The rows lie along a hidden order. The number after each row says roughly how far along it the row is, from 0 to 30. A new part has a new order.
[ -7  19   4   5  22 -13   2 -10  -3  -5  -1   2 -14  -6   0   7]	19
[  2   5   6  -1  -9   0   2   0  -1  -2  -2  -3 -20  -3  -2   1]	16
[  5  12   5   4 -17  -3   6   1   3  -3  -4 -15 -23   0  -4  -1]	16
[  1   0   5   3  -8   3   2  -2   2  -3  -1  -1 -10   0  -1   0]	16
[  4  31  -2   7  -3  -3  12  16  -4  -2 -10  -6 -22  -6  -3  17]	11
[  9  -9   4  14   2  -7  -9  -2  14  -4   4   3 -23 -25   0   7]	24
[ -4  16   1 -14 -17   3  -4  18 -19   4   0  -3  -8 -25  -5  -8]	6
[ 0 -6  4  7  1  0  1 -8  3 -4  0  4 -3  7 -1 -1]	18
[ -3  11   4   0  -2  -2   3   4  -4  -1  -1  -3 -13  -7  -2   1]	15
[  2  -1  -2   2 -12   3  11   8   9  -1  -2   5 -22  -3   0   8]	21
[ -4  14  -1 -13  -8   0   9   8   2  -1  -3 -11   3  20   1  -5]	12
[  4  17   4  -6  -5   7  -6 -18  16  -5  -5   6  -3 -14  -4  14]	23
[  3  22  -1 -13 -14   0  15  25  13  -1 -12  -5 -50 -28   1  19]	30
[-2 -5 -3  7 -3 -6 -2 -6  2 -1  2 -4  6  5 -1 -6]	15
[ -7 -16  -2  18  29 -10   0 -32   9  -6   5  18  18  19   5   5]	23
[  2  16   3  -4 -11  -2   5   8   4  -2  -5 -15 -22   1  -1  -1]	15
[ 4  9 -3 11 -5  3  7  9  2 -2 -6  2 -3  4  0 14]	12
[-10  -5   5   0  10   0  -2  -6   4  -1   6  -2  -2 -10   4 -16]	20
[  5   7  -6  18 -12   8  10  15  -2  -2  -5   8   3  15  -3  14]	8
[ -4  25   5  -5  -3  -7   2   6  -6  -1  -4  -6 -19 -15  -3   3]	15
[-14  18   2  17  24 -18 -11 -31 -22  -4   6 -10   7  16  -4 -16]	0
[ 1 -7 -2  6 -8  2  4 -5  5 -2  0  6 -3  7  0  1]	18
[ -3  -5   4   4   3   3   1  -3   2  -2   3  -5  -3  -4   4 -12]	19
[ -1  15   2  -6  -7  -4   6  10   4  -1  -4 -14 -19   3  -1   0]	14
[ -6  20   1 -14 -13  -2  -1  21 -14   4  -1  -4 -10 -22  -4  -4]	10
[ -6 -18   8  -4   1   2  -6 -13   6  -2   5 -12  -5 -11   4 -17]	24
[  5 -12   5  15   5   3   4 -22  14  -8  -1   3  -4  19   2   2]	21
[ -9  17  -4   3   9 -12   3   3  -2  -1  -1   6  -9 -11  -1   5]	18
[ -7  15  -3   6   7 -14  -1  -7  -5   0   0  -7   0  -6  -1  -5]	14
[  1  -3  -3  -4   5   4 -10 -26  13  -4   0  21  23  -9  -1  11]	24
[  6  -8  -3  -4 -21   9  12  19  17  -1  -6   5 -24 -12   3  14]	29
[  7  38   0  16 -16   1  14  25  -5  -3 -11  -4 -29   2  -7  18]	5
[ 6 11 -6 13 -7  4  9 10 -2 -2 -7  0 -5  3 -1 14]	11
[-17   3   4 -13  24 -11 -10 -19  -1  -1   4 -11 -10 -37   4 -14]	29
[-4  2 -2 -2  1 -5  1  3  4 -1  1 -2  3  3  1 -3]	16
[ -8  15   0 -13 -12   1  -6  20 -22   4   1  -3  -3 -30  -5 -10]	6
[  4   9   0   0 -15   2  14  11  10  -2  -6  -1 -40  -2  -2  12]	22
[ -6  16  -1 -12 -13   3  11   9   0   0  -7 -14  -1  22   1  -8]	8
[ -2  12   2 -11 -22   8  -6  23 -19   4   1  -7  -9 -23  -5 -12]	4
[-1  3 -1  6 -6 -3  3 -3  3 -2 -1 -4 -6  0 -2 -2]	16
[  0 -10   5  18  17  -8   7 -27  14  -8   0   8  -2  20   2   8]	25
[-25  18   1 -10  46 -21 -10 -13  -6  -1   5  -4  -6 -41   5 -12]	26
[  6 -18   4   7 -23   1   0   9  -9   4   0 -17 -10  22  -3 -12]	12
[-20  -2  -8   8  18 -19  -3  17 -25   5   8  -4  11  10   2 -15]	7
[ -1  10   2 -11 -19   2  -2  22  -9   4  -2  -4 -11 -15  -4   0]	11
[ -4  13   3  11   2 -13  -8 -12 -10  -3   1 -19  -9   2  -6 -16]	10
[ -5  10  -3 -12  -9   1   9   5   1   0  -3  -8   3  23   1  -6]	12
[  5  -4   1   3  -7  -2  -2   4   9  -2   1  -4 -15  -7   0   2]	18
[  4  23   4  -2   1  -8   0   6  -7   1  -5 -14 -25  -9  -4   1]	15
[ -5   4  -3 -12 -22  10 -10  19 -19   4   3  -7  -2 -20  -5 -16]	0
[  3  -3   7  18  12  -5   6 -26  14  -9  -2   1 -14  19   1   6]	24
[ -7  -6   0   8  -7  -8   1  17 -19   3   2 -17  -8  13   0 -15]	9
[ -1   2  -3   1  -6   2  11   7   7  -1  -3   7 -20  -8   0  11]	22
[ -9   0  -1   7  -1 -12   1  20 -20   4   2 -16 -12  10  -1 -16]	9
[ -7  22   5  11   8 -16  -9 -19 -14  -4   2 -17 -11   3  -6 -12]	7
[  8  11   4  -1 -21   5  18  17  12  -2  -9  -7 -48  -9  -1  14]	23
[  3 -17   6   4 -14  12   0  -4   9  -2   4  -8  -2   5   3 -14]	19
[  6   2  -1  -4 -19   8  13  20  18  -1  -7   2 -30  -7   1  15]	26
[-1  1 -2  9  1  2  3  3  0 -2 -1  0  1  0  3  4]	15
[ -9  -5  -3   7  -1 -10  -1  19 -22   4   3 -13  -3  17  -1 -17]	9
[ -5 -10   9  -8   4   0  -7 -14   6  -2   3 -16 -16 -20   3 -16]	27
[  1  -6   7  17  17 -12   9 -26  13  -8  -2   4 -12  15   3  12]	27
[ -6  11  -3 -12 -20   9  -9  20 -19   4   2  -4   2 -23  -4 -12]	1
[ -4   5   4  13  22  -9   4 -21   4  -8   0   3  -6   6   1   6]	21
[  4  -9   0   7 -18   5   8   0   9  -2  -1   6 -10   9  -1   3]	19
[ -3   5   3  12  18  -8   3 -18   5  -7  -1   3  -8   8   1   5]	21
[  3 -12   1  17  22 -16 -11 -14  13  -4   7  14  -6 -28   2  14]	30
[  6 -25  -2  18   4  -6 -12  -6  12  -3   8  12   0 -18   2   4]	23
[ -1   6   1  -1   0  -6  -1   3   4  -1   0  -5 -12 -10   0   4]	17
[ -1   0   0  12  15 -13  -9  -1   7  -3   5   4 -13 -34   1   7]	22
[  3  13   7  -6 -23   3   1  16  -4   1  -4  -9 -21 -13  -4  -2]	13
[-1  8 -3  8  1 -1  5  5 -4 -2 -3  1 -3 -3  2  7]	14
[-12   3   7  -7  14  -5  -5  -9   3  -2   3 -12 -18 -24   3 -14]	24
[ 5 13 -5 14 -9  4 11 13 -6 -2 -7  4 -2  6 -2 14]	10
[ 12   8   6  -1 -13   9  -2 -11  15  -3  -6  -4 -12  -4  -5   5]	20
[-4  2 -1  8 -2 -8 -1 -4 -1 -2  1 -5  1  1 -1 -5]	15
[  5 -11   6  18  11  -9  10 -28  16  -9  -1   6  -8  21   4  11]	30
[  5   2   9  17  11 -11  12 -26  14  -9  -5   0 -22  13   3  15]	30
[  2 -11   6  19   9  -3   5 -26  14  -8  -1   4  -5  23   2   7]	23
[ -3   7   6  12  15  -8   4 -19   8  -9  -2   1 -16   4   0   6]	21
[  4  29  -4  17  -7   0  12  21  -6  -2  -9   3 -15   5  -6  16]	6
[  9 -29   8  22  -3   4   6 -30  22  -9  -1   5  -1  36   2   5]	25
[  1  21  -1   8   1  -2   8  11  -5  -2  -7   0 -11  -8   0  13]	13
[ -2  20   2  -4  -1  -8   2   7   2  -2  -3 -12 -22  -5  -1   0]	15
[ -4  13   1 -12 -28  11  13  16  -3   1  -9 -21 -12  22  -2 -13]	5
[ -6   6   0  -6  -5  -3  -1   9  -8   2   0   3  -1 -11  -1  -2]	13
[ 13  20   9  -4 -14   7  -2  -8  17  -4  -9  -9 -30 -13  -6   8]	21
[ -8  18  -1 -13  -8   1  11  11  -1   1  -6 -13   3  17   0  -6]	10
[ 4  7  1  0 -2 -2  0  2 -2  1 -1 -2 -3 -3 -2 -3]	16
[ -2 -18   0  10   5  -1  -1 -12   6  -4   3  10  11  14   2  -3]	18
